Each row has a class, written after it.
[ 198   54   43 -283 -167 -365  121  232 -194  -56 -363  284 -386  156
  -51  158  -92   38 -220  134 -301 -350   22 -114  -79 -208    9 -416
  -41  110 -226 -187   50  211 -536 -116  122  134 -145] : <51>
[ 205  189  370  -80  -12   33  258  145 -104 -311  316  251 -108  203
  279   98  -20  143  204   31 -164 -154  -82  -26 -127   15  216  101
 -314   16 -122 -399 -128 -200  -65 -258 -298  229  141] : <51>
[-163 -226   18 -189 -169  172 -113  -91   27  -78  -52   83  -78  -50
  -11  105  -80   20 -235   42  -91   50  -98   17  -82 -154  121   59
 -231 -245  -88   22  150  -62   87  161   53   -5 -521] : <51>
[ 142  -63  417  -30  154 -306   69  -48 -279  125  100  344    2  201
   -7  134  -27 -102 -204 -217 -291 -148  186  -88 -205  149 -143  354
  -96   81 -132 -110  -82  768  266 -262  -49  263  -39] : <126>
[ -56  -65  192  127  159 -108   75 -118 -145  -21  174   82 -200 -219
  -37  130  -30 -122 -105   24   21  225    6  -10  258   28 -102   37
 -123  173 -332  -62 -184   84  -41  125   65  208 -105] : <140>
[  22  -36  207 -540   22  -62   69   84 -250  -99  161  393 -252  130
  252  163 -179  -37   31 -109 -294 -265  -41 -257  128  -76 -109   87
 -216  246 -149 -467  290  243  252  248  132  166   74] : <129>
[  38 -246 -108 -303  -86   -4  132  -82  254 -252   97  196  -53  -34
  108  142 -238  -11  182  231  -27    7 -129  143 -113   60  206  -64
 -168 -135  180 -240  -89 -213  -20  -44 -392 -172   81] : <172>
[ 195  161  152 -279  139  151  304  -75   31 -189  195  -56 -197 -220
  328  -16   52   90   37   16  -47  -82   23 -250  320 -291  483 -299
 -197  141  -48 -507  227 -246 -238   58  106   21 -257] : <172>
[  55 -170   46  286  240  228   60 -263   10  -52  185  292  265   95
   50  -71  -13  -83  274  -97  -85  -38  117 -129 -133  302   -5  101
   28  266 -114 -264   19  225  289  -19 -167 -158  -86] : <43>
[  56 -109   70 -260   52 -170  153 -367 -288   73  -59 -135   29  238
  146  -70  182  145  -68   96  169   86 -320   -7   34  118  105   69
 -281 -138 -167 -166   29   -8   51  -65   -2  271  -62] : <129>
[ 440  365  408   22   69  200  103  256 -146 -279   27  492 -445  268
  370  174  -72  102  -54   17 -111 -137 -274  -26 -323 -148  129  -24
 -277  118  150  -19 -140 -507  -71  -90 -109  208  197] : <140>
[ 106  174  -72  -94  -37   63   98  100  -96   22  -79  326  -10   80
  -67 -167  304  -80   67  -90 -351 -383  155 -141  -21  -79  -73   55
  136 -101  -75 -252   29 -212  141  128  -65   59  381] : <129>
[  66  228  387  247  153  108  155  385 -196  -49  338   83 -306 -147
 -308  166 -327 -146  177 -187   19   46 -181  134  -83  -67  191  -64
  -14  121  -42  -47 -136  470 -167   67   47  171  -35] : <129>
[  27  181  108 -131  -64 -256   83   78 -347   -9  124 -203 -230  102
 -144  196  192  -24   -6   75 -180   42   60   13  249  -72   19  198
   26 -175  170 -155  234  -56  -79  -99 -169  250   30] : <129>
[-348 -177  113   -1   31  292  208  -65  115  -76  409   56 -232 -373
 -111   44 -300 -122  570 -312 -354   21  170   30  307  -66  -55  206
  -73 -136  108 -477   10  491  231  136 -316    3   54] : <126>
[ 186   87  241 -189 -154    5  260  147 -163 -318  -32  332 -231  169
   44  141 -351   67  -82 -114 -244 -243 -209   48 -110 -304  122 -111
 -147 -186  -28 -104  168  164 -120 -168  -22   27  -15] : <172>
[ -99   42  420 -148  -51   59  291 -413  -84 -115   78   17 -119 -233
 -134  206   14  109  409 -337 -168  145  -15  108  257  -74   64  321
 -134  -74  -74  -63   -1   81  155  -27   54  157  -52] : <172>
[ -68  -77 -139  -46 -314  258  -41 -286  -17 -231   89  204 -223  -34
 -197  -56   10  -39   83 -403 -363 -174  117  -52  162 -296  122   43
 -178 -473  164 -395  473  125   84   97  -60  -46 -267] : <173>
[ -95 -140 -148 -110 -238   83  -48    6  279 -195   14   60  339 -237
 -444  -70  260  -97  287  -83 -270 -291  332  172  -79   -2  132  270
  -74 -142 -138  -77 -159   50   69 -164 -392 -193  -17] : <129>
[ -20  -21   -9   40   42   75  -69 -118  197   98   55  -39  178  127
  127 -267  -80   -9 -182 -134  107  -45   17   53 -241  -67    4 -145
   24 -236    0 -156   37  148   87 -183   96 -259   36] : <172>
[ 104   25 -118   -2  198  412 -110  -16  103  -40  191  -63 -114   57
   -3  -57 -108  -39  172 -101  215  121  -42   19   60 -258 -138 -350
  269  157  -39 -254  -73 -445  -65  121  159 -184  314] : <43>
[  93   27  -78 -304    1   -1  -89   21 -111 -357 -142  197  -97  239
   65  276 -169  115  -35   93  120  -97 -141   -9 -331  -82   15 -243
   31   47   -1 -373    6 -467  213  335  -57  -43  187] : <129>
[ 162 -298   20  -92  -45  323  158 -319   35 -292 -165  224 -235  341
 -330   85 -356  279  337   39 -450 -213 -201   59 -143 -138  -84  199
 -154 -194   -2  -64 -147 -766  -37  -63 -187   50   21] : <161>
[ 117 -127  209 -166   90  333  108 -372  358  -19  109    6  230 -197
   85  207 -143  202  373 -171  -10 -125   71  -98   38   -9  139  338
 -122   10  204 -289 -234 -152  423   -6 -171 -123   76] : <139>
[ -68  119   84 -284   33    7  130  207  163  -23    0   83  -13 -102
   41  -21   70   90  268   35  -75 -302   32  -56  217   32   -2  164
   52  -79   60 -195 -419 -236  153   34 -327  112  364] : <139>
[ -23 -235   89  -98 -220  -25  106 -184  300   -5  244  207   77  111
  -80 -225 -105 -233  -41  -79 -167 -140  186 -120  -70   22   87  341
   10 -224  -62  122  218  317  243 -173 -252  -53 -264] : <161>
[-216 -135  133 -320 -267  -50  131   39  -27  -56 -131  198 -278  -59
 -103   70 -270   88  174 -177 -207   11  124   36 -105 -143   39  102
 -216 -654  205 -309  264  356 -184   24 -123   47 -178] : <173>
[ -76  176   28 -139   56  132   36  -35  273 -191 -172  266  100 -105
   97  127 -106   20  129   50 -159 -197  170   27   67 -151   71  -19
  122  106   36 -276 -226 -169  156   32   55 -127  236] : <140>
[  73  -72   78 -111  -54 -116  169  -49 -157 -282   17   99  -76  351
   -5 -236   91   59 -150  191 -187 -109 -161   31 -141  -88    8 -212
 -249  -50  -10 -246  -42 -283 -210 -319  -85   96  -83] : <161>
[-169 -347 -100   76  -11 -132  -43 -169  -50   40 -152    4 -111  393
 -391  -70  -30   45  150 -188 -475   24  -50   17  -30  -18 -240  338
  -71 -196 -133 -112 -178  -58    1 -278 -266   64  -19] : <173>
[ 129  138  150 -204  203  225 -152   23  103 -359  317  141   98  355
 -145   48   42   54  -52  -48    6   68  112 -106 -131 -297 -272  -46
  124  309   62 -234 -124 -679   81  -82  -93 -165  198] : <129>
[  26   24  398  -49  -65  209   83  -88    6  147  477   43 -233 -172
   25  -67  198 -212   20 -408  158  100   57   -7  327 -277  -40  184
 -157 -240   13  -47  412  184  384  -33  262  134 -120] : <51>
[  67  322  400 -189    1  198  263  427    8  -80  120  225 -169 -126
 -100    2  235  -26  571 -123 -280 -250  157   32   91 -159 -117  -36
   13 -185    0 -357 -295  -11 -186 -413 -313   44  289] : <140>
[ 142  292  183   11  -41 -240  222  262 -480   21 -183  155 -171  135
  119  200  255   69 -155  -16 -152   22 -199   93   11  -26  209   16
  -38  -21 -141  -87   11  247   12  -94 -146  139  108] : <139>
[ 310  281  214  165  236  369 -153  -46 -190  -45   30  163   98  294
   24   80   43   29  198 -105  146 -271 -220   68 -170  -94   82   71
  -87   72   24 -119 -193 -230 -327 -243 -120 -123  303] : <172>
[ 115  294   47  134  174  494 -122   68 -246 -421  -80  195 -157    6
 -165   81   78  142  252  -65  -15 -392  153  -65  156 -289   93 -207
  363  226  -52  -47  107 -564 -166  476  544  -32   10] : <129>
[  82  101  250   40  144  199   93  -38  137  -84   61   19 -189  -38
 -127  -75   92    8  321 -340 -201  -72  219 -274  187 -259  -37  140
  377  -86 -154  -75   42   44  128   39  446   22  -71] : <172>
[  45 -156 -242  -31  140   65  103 -177  -67 -325   78 -130  190    3
   73   48   78  115  108  305  208  313  -14   40   77  168  187 -214
 -150  276  -98   26   73   85    1  -49 -230   39 -320] : <173>
[ -14  -29  107 -340 -194   12  -61  -48  194 -168  -63  -78 -156  283
    1 -133  -64   69  -43 -193  224  111  -29 -223   53 -507   26 -211
   64 -182   58  -32  481 -347   67   51  575 -326 -263] : <161>
[  -5 -254   89 -112  -24  -52   85 -245  -98   30  165 -164    2  123
    2  219 -145   -1   81   18  195  333 -254   68   69   86   75  261
 -203  -90  -31  210  324 -312  110    0  -89   53 -193] : <126>
[ 107  -34  342 -306  155  -60  427 -308 -131 -166    4   25 -297  224
   11  364 -428  309  456 -206 -382  -92   61 -370  309 -256  -73  158
  128  -45   47 -157  144  -66   78  -43    3   14   -2] : <139>
[  63  165  249  -85    4   21  167  264 -170 -149 -165  333 -256  405
  -48   55 -126   52  269   86 -345 -195 -251   56 -122 -128   48   79
  -71  -37  -40  -72 -181 -170  -98 -206   21  100  220] : <172>
[ 108  146  214  -42  133   22  292   37   89  228  158  249   46 -182
 -150  -86   -7 -152  166   90 -128 -102   97 -255  241  156  -36  252
 -230   79   16    3 -291 -228  173   19 -286  360  162] : <140>
[   7  -69 -507  188 -226  192 -263 -232  118  -82  -71   17  316   51
 -323 -287  336 -223 -178   94  -37 -175  257   71  -30 -131  103  -76
  203 -283   12  -18  325  347  -51   -8  156 -212 -157] : <173>
[  93   61   49 -317 -191  277 -149  133  305 -599 -161  275  -96    6
   45  117 -332   56  203  -52   19 -257 -249   90 -287 -221  174  -48
  157   54   52   -6 -175 -330  214  323  334 -297  190] : <139>
[  28 -285 -157 -384   34  -99  -98 -267   22    5  371 -144  137  -97
  288   32   34  -72 -380  130   48   49   68  -92   84   69  -25   59
 -277  118   71 -295  237  419   31  -22 -167  213 -175] : <173>
[-264   79   11 -227   16  245  115   90 -171  161   19  -72 -234 -277
  114   93 -248  -17  155  -48  -89  270  -38   85  309 -217  185   19
  -64 -215  170 -110  -49 -134  211  355   41   34  168] : <43>
[  -3 -209 -167  -60  -64  -32  -43  -73   48  -32  -96  157   53 -114
  -95  298 -217 -107  -91   -8 -150 -111   66  151   67  -75   53  138
  -22    1  171   15  232  659  232  -24 -106 -173  -74] : <161>
[-150  102   93 -412 -132  -35  278 -113 -191   55  -18  169 -321 -362
  151  146  114   45  -86 -122 -307  -91   29  -48  450 -255  147    7
 -274 -269  -44   97  257   57   93  279   39  155 -137] : <126>
[  94  -72   12  -79  -10  -52  -24 -116   13   60  -78  -57  128  491
  -98   -4  125   63 -130   48   61   71 -106    5 -227  -83  -31   76
  112 -122 -114  257   -7 -468  113 -279 -139  -71  -65] : <129>
[ 293   77  -19  630  300  388  -76 -201 -110 -272 -309  230   40  -23
   78  -37   30  171  111 -108 -349 -466   54  -90 -178   82  290  234
  236   71  -65 -161   -8  307 -439  127  181 -205 -144] : <126>
[-317 -225   72   37 -172  301   35 -147   -9  -25  -94   76  -45  -54
 -438 -114   98   37  636  -31 -623   -6  108   86  -83  146 -296  369
 -299 -214   -6   21 -439 -391    4 -152 -478   93  -54] : <126>
[ 163  123   34  -12  131 -231   34  -39 -106   28  204  128  101    1
 -200   68  -28 -160 -198   -6  195 -375  126 -191  150  -29 -137 -285
   88  283  128 -444  124  -86  117  227   -5  -87  249] : <43>
[ 135 -245    3  330    2  221  -87 -321  -25  256   32   70   77 -165
  -90 -145  287 -217   20  143  -30 -239  210 -122  223  188   56  333
 -251  254 -118  194  409  709  -73  -23  107   85 -566] : <173>
[ -15  115   69 -299    0  117   73  119  464 -352   99   75   73 -186
  -99   38 -143  -22  453 -106   25  -49   74    9 -120  -33  178   53
  -23 -165   69 -375 -120  288  160  -85 -188 -101   69] : <173>
[ 232  -63  342  132  383  177  136 -351  137  148   67   63   10   40
  294   73  -11  107   51  133  -81   56  -44 -263  -23  237   -9  279
 -126  265 -215  -67 -431  -58  160 -183  -40  330 -178] : <139>
[ -33   25  295   56  123  194  -33  -79   43  254  260   -7  -42 -279
 -104   45  345  -87  196 -183 -240 -132  217  -40  183  -40  108  452
  -48  -63   33   95 -183  161  179    6   59   45  -96] : <173>
[ -68   76    6 -142 -155  121   73  271  352 -260 -244   73 -129   80
  -19 -171 -206  229 -162  135  -69 -201 -137   86 -139 -307   31 -349
   63 -210   -7 -505   23 -362 -420  -64   47 -258  -84] : <161>
[ -19 -110   65  -18  205  148  130  -89   10 -323  154    8 -105  -97
 -130 -138 -196   91  420 -112 -354 -434  -31 -192  205   33   58  177
  123  -79  -60 -198 -327 -167  144  246  118   51   89] : <140>
[ -40  290   43  112 -291  -36  129    9   56   35   29   80  -42 -225
 -239  210 -451 -226  124 -355  -39   41   69  100  293 -321  294   -3
  173 -368  408   46  379  899  209   -2  298 -272   72] : <43>
[ -96 -268  118   51   67   65  212   13 -236  -70  101  -30  -74  178
    9 -196   43  -57  280  133  -63   -5 -295  165   -2  232   16  206
 -472  136 -263  -51 -137   85  253 -218 -370  356  -48] : <139>
[ 111  102  262  -72  106  186  -45 -164  160  314  -22 -167  271 -114
  235   -2  -19  -16  189 -525  305   77  277  -52   23 -116   58  212
  195  -25   88 -241  168  573  437 -193  238 -201  155] : <173>
[ 175  -94  342  -84  194  295  111 -460  124 -162  109  390  -46 -148
   30  165  -90   41  352 -202 -151 -275    5 -271   90 -107  -70  152
 -304   20 -117 -274  -49   59   13   43  314   89  -88] : <172>
[  15 -194  129   69  -35  202 -133 -143  109  213  -19 -194  183 -162
  173  153 -129  127 -107 -196  517   86  -91  -12   36  -54    0  124
  -90  143  -75  115   69   95  332  172  -55 -265 -185] : <172>
[ -22 -186  208  134  139    8  180 -399  -89  -39  258  169  -52  -67
  178  356 -106   27   75  -89  -81   34  -61  -89  294   78  217  250
  -71   22   96  -75  252 -173  142  156   59   22 -258] : <126>
[  17   27  171 -149   76  -63  165  -54 -316   -9   95  275 -172  169
  422  -24   49  -20 -106  -87 -113 -227 -242   44  -10   18   56    3
 -110   86  -34   48  120  163   82   22   85  229  177] : <51>
[ 366   26  217  512    5  196  -77  -17 -130 -170  162  313 -126   40
  185  131  127   67  -52  -96  339 -233 -353   19 -165  223  100   27
 -245  120 -148   98  154  119    5  119  113  105 -200] : <139>
[ -32   13  245  230  293  142   75  -72 -161  148  -20  -82  186  104
  -44 -140   -6   84  164 -133  229  262  -51  125  -53  166  -48   77
   74   72  -87 -102 -184 -210  147  -71   24 -142  129] : <139>
[ -95  203 -329   64  142   10   81 -151 -293  193 -307 -178   45  219
  121 -120   43   15 -242  330 -133  153   72  -68  222  -67   98 -243
  263  -87   61  -86   25 -233 -146  -15  -79  107   55] : <161>
[  79   -3  398 -263  145 -187  194  185 -484  168  144   41 -110 -298
  268  236  283  -76   92  -18 -233   84  177  -48  169   62  241  271
 -208  245 -366  194  -41  503  174   31  167  141 -119] : <172>
[ -28   72  -67  390  -92  224 -180 -361  -35   89    8  -39  189   74
  -96  -66  254 -125  151  -43   51  -11  199  -48   79  -39  375  270
  -20  -84  290   57  177 -141 -133   -4  -66 -195 -179] : <51>
[-186 -113 -238 -203  -53   87  -22 -247   -5  -85  408   92  -26 -167
 -107  116   42 -233  308  -73 -333   85  262  116  -59   55 -177 -114
  -77  -54  371 -148   35  -64   79    7 -374   63  275] : <173>
[ 196  -69  254 -162  -96 -111 -127  123  344   -1  -43   23   53   96
 -498  159    5  -54  369 -103   -1 -292  290  209 -347   57 -101  388
  188  -84   44  191  -83  125   68 -369 -116 -181   80] : <129>
[ -58  168  146 -368 -244 -142  130  143 -397 -219  119   83 -304   77
   17  116  141   -2   12   30 -351 -157   86   75  265 -188  129  -69
 -169 -363   34 -281  185  185  -68 -239  -35  330 -135] : <161>
